Below are the code and all the weights of a small trained network. Each question names an input and a target symbol and asks about switching units off, where a switched-off unit gives its printed mean instead of its output.

import numpy as np


def w(rows, s, z=0):
    codes = np.array(rows[::2]) - 128.0
    scale = np.full(codes.shape[1], s)
    scale[-1] = z or s
    return codes * scale


def f(y):
    return y / 2 * (1 + np.tanh(0.7978845608 * (y + 0.044715 * y**3)))


def softmax(a):
    e = np.exp(a - a.max(-1, keepdims=True))
    return e / e.sum(-1, keepdims=True)


def log_softmax(a):
    a = a - a.max(-1, keepdims=True)
    return a - np.log(np.exp(a).sum(-1, keepdims=True))


def net(x, mask):
    ids = ['ΓΔΘΛΨΩαβζημξστφ'.index(c) for c in x.split()]
    T = len(ids)
    res = E[ids] + P[:T]
    r = res
    for j in range(3):
        rows = slice(2 * j, 2 * j + 2)
        q, k, v = (r @ M[0][rows].T for M in (Q, K, V))
        z = softmax(np.where(np.tri(T) > 0, q @ k.T / 2**0.5, -1e9)) @ v
        o = O[0][rows]
        res = res + np.where(mask[j], z, o[:, -1]) @ o[:, :-1]
    y = f(res @ A[0][:, :-1].T + A[0][:, -1])
    res = res + np.where(mask[3:19], y, B[0][:, -1]) @ B[0][:, :-1]
    return log_softmax(res[-1] @ U[:, :-1].T + U[:, -1])


Q, K, V, O, A, B = {}, {}, {}, {}, {}, {}
E = w([
[129,130,128],'Γ',
[119,91,163],'Δ',
[110,101,150],'Θ',
[140,118,110],'Λ',
[125,132,92],'Ψ',
[150,112,105],'Ω',
[142,111,131],'α',
[87,110,162],'β',
[149,119,91],'ζ',
[85,98,176],'η',
[19,153,181],'μ',
[182,93,136],'ξ',
[115,97,148],'σ',
[44,133,145],'τ',
[252,105,83],'φ',
],0.019)
P = w([
[143,124,250],'0',
[78,16,81],'1',
[139,252,211],'2',
[96,64,79],'3',
[145,252,206],'4',
[122,70,80],'5',
[155,247,199],'6',
[133,104,49],'7',
[172,255,168],'8',
[238,69,54],'9',
[113,228,234],'10',
[164,74,103],'11',
],0.009)
Q[0] = w([
[208,163,223],'head 0',
[97,254,131],'head 0',
[100,8,32],'head 1',
[79,50,73],'head 1',
[181,158,58],'head 2',
[28,101,91],'head 2',
],0.0068)
K[0] = w([
[207,144,117],'head 0',
[158,171,64],'head 0',
[230,176,48],'head 1',
[75,31,244],'head 1',
[254,153,142],'head 2',
[62,105,217],'head 2',
],0.0082)
V[0] = w([
[161,96,35],'head 0',
[12,101,136],'head 0',
[145,64,64],'head 1',
[249,111,62],'head 1',
[143,109,213],'head 2',
[168,168,76],'head 2',
],0.013)
O[0] = w([
[194,51,82,48],'head 0',
[2,60,232,164],'head 0',
[119,14,121,64],'head 1',
[207,55,186,2],'head 1',
[211,78,141,192],'head 2',
[28,168,156,64],'head 2',
],0.0081,0.0079)
A[0] = w([
[175,142,95,92],'neuron 0',
[144,189,94,134],'neuron 1',
[122,87,154,53],'neuron 2',
[123,173,192,122],'neuron 3',
[119,148,84,158],'neuron 4',
[95,108,129,62],'neuron 5',
[205,136,156,74],'neuron 6',
[51,20,100,168],'neuron 7',
[91,75,116,86],'neuron 8',
[99,84,102,157],'neuron 9',
[109,109,174,250],'neuron 10',
[2,153,136,167],'neuron 11',
[155,166,186,40],'neuron 12',
[147,162,179,23],'neuron 13',
[126,186,129,167],'neuron 14',
[125,185,103,123],'neuron 15',
],0.015,0.011)
B[0] = w([
[167,93,194,149],'neuron 0',
[133,120,175,189],'neuron 1',
[103,98,125,137],'neuron 2',
[76,138,74,174],'neuron 3',
[161,100,109,159],'neuron 4',
[138,118,173,135],'neuron 5',
[39,181,117,148],'neuron 6',
[191,190,157,193],'neuron 7',
[83,211,145,145],'neuron 8',
[125,194,119,148],'neuron 9',
[141,147,12,196],'neuron 10',
[178,83,145,254],'neuron 11',
[96,250,214,133],'neuron 12',
[75,133,182,129],'neuron 13',
[100,104,54,196],'neuron 14',
[92,90,212,185],'neuron 15',
],0.011,0.025)
U = w([
[88,208,158,63],'Γ',
[95,200,146,9],'Δ',
[114,161,121,36],'Θ',
[135,144,140,64],'Λ',
[199,35,58,107],'Ψ',
[237,146,107,122],'Ω',
[100,183,160,115],'α',
[104,140,123,134],'β',
[207,94,92,186],'ζ',
[106,143,134,130],'η',
[76,93,177,185],'μ',
[95,171,200,190],'ξ',
[106,134,144,175],'σ',
[117,57,124,161],'τ',
[174,111,247,135],'φ',
],0.013,0.011)

Each question gives the input, a string of symbols that net reads in full, and the target symbol t.
The units are the heads (2 rows each of Q, K, V and O) and the neurons (one row each of A and B). Each row of codes is followed by its name. A weight is (code - 128) times the scale printed after its matrix; where a second scale follows, it is the last column's (O, A, B and U).
mask holds one flag per unit, heads first, then neurons. A switched-off unit (its flag False) gives its mean, the last column of its rows in O or B, instead of its output. The means were averaged over made-up inputs and are rounded, as every weight is.
A unit's drop is (log p(t) with every unit on - log p(t) with that unit switched off) / (log p(t) with every unit on - log p(t) with every unit switched off).
The circuit of an input: a set's keep is (log p(t) with only the set's units on - log p(t) with every unit switched off) / (log p(t) with every unit on - log p(t) with every unit switched off). Starting from the 12 units with the biggest drops (on a tie, the unit counted first), units are removed one at a time, each time the one whose removal leaves the highest keep (on an exact tie, the one counted first), for as long as the keep stays at least 0.8.
circuit, biggest first: the units of the circuit, biggest drop first
unit that matters most: the unit with the biggest drop
k most important neurons: the k neurons with the biggest drops, biggest first
heads that matter: for each layer, one digit per head in row order, 1 if its drop is at least 0.15 and else 0, layers parted by /
drop of u: that unit's drop, to one decimal
input Γ μ Γ ξ φ Γ Θ, target φ: circuit, biggest first -> head 0; neuron 10; neuron 0
input μ Θ β α Γ ζ, target Ω: 2 most important neurons -> neuron 7; neuron 15
input φ ξ Δ ξ μ ξ α μ φ α α, target φ: circuit, biggest first -> head 0; neuron 10; neuron 0; neuron 1
input Δ ξ β Γ, target Ω: heads that matter -> 010
input ζ φ Γ μ Δ β μ, target μ: 3 most important neurons -> neuron 15; neuron 10; neuron 14
input Ψ τ Γ φ φ φ α φ μ β, target Ω: 4 most important neurons -> neuron 7; neuron 14; neuron 15; neuron 3
input μ φ ξ, target φ: 2 most important neurons -> neuron 15; neuron 10
input μ Γ η μ ξ μ μ μ Ψ φ β, target φ: 4 most important neurons -> neuron 15; neuron 10; neuron 1; neuron 0
input τ Γ φ Γ ζ, target φ: circuit, biggest first -> head 0; neuron 10; neuron 0; neuron 15
input τ τ φ Δ Ψ Ω, target Ω: 2 most important neurons -> neuron 7; neuron 10
input φ Δ Γ φ Γ Γ φ β Γ φ Δ, target φ: circuit, biggest first -> head 0; neuron 10; neuron 0; neuron 1
input μ μ ξ, target ξ: circuit, biggest first -> neuron 10; neuron 11
input Γ μ τ μ ζ φ Γ, target φ: 3 most important neurons -> neuron 15; neuron 10; neuron 1
input μ μ α, target μ: unit that matters most -> head 1
input ξ Γ β μ, target Ω: 2 most important neurons -> neuron 11; neuron 7
input φ μ Ψ Θ μ ξ, target Ω: 2 most important neurons -> neuron 7; neuron 10
input τ Γ μ η, target Ω: 4 most important neurons -> neuron 11; neuron 7; neuron 10; neuron 15
input α Γ α μ τ α ζ Ψ, target Ω: 4 most important neurons -> neuron 7; neuron 15; neuron 14; neuron 3
input ξ φ μ ξ μ σ μ Δ η φ σ, target φ: 4 most important neurons -> neuron 10; neuron 15; neuron 0; neuron 1
input ξ τ τ ξ β ζ μ, target μ: most important neuron -> neuron 15
input μ φ τ, target φ: 3 most important neurons -> neuron 15; neuron 10; neuron 1
input α η σ μ μ τ, target Ω: unit that matters most -> neuron 11
input Γ Γ β φ μ, target φ: heads that matter -> 101
input μ β Γ, target μ: drop of neuron 4 -> 0.0
input τ Θ Ω φ, target Ω: drop of head 2 -> 0.2
input β Δ τ μ ζ Γ, target Ω: drop of neuron 9 -> 0.1
input μ φ α α ξ ζ μ Θ, target Ω: drop of neuron 14 -> 0.2
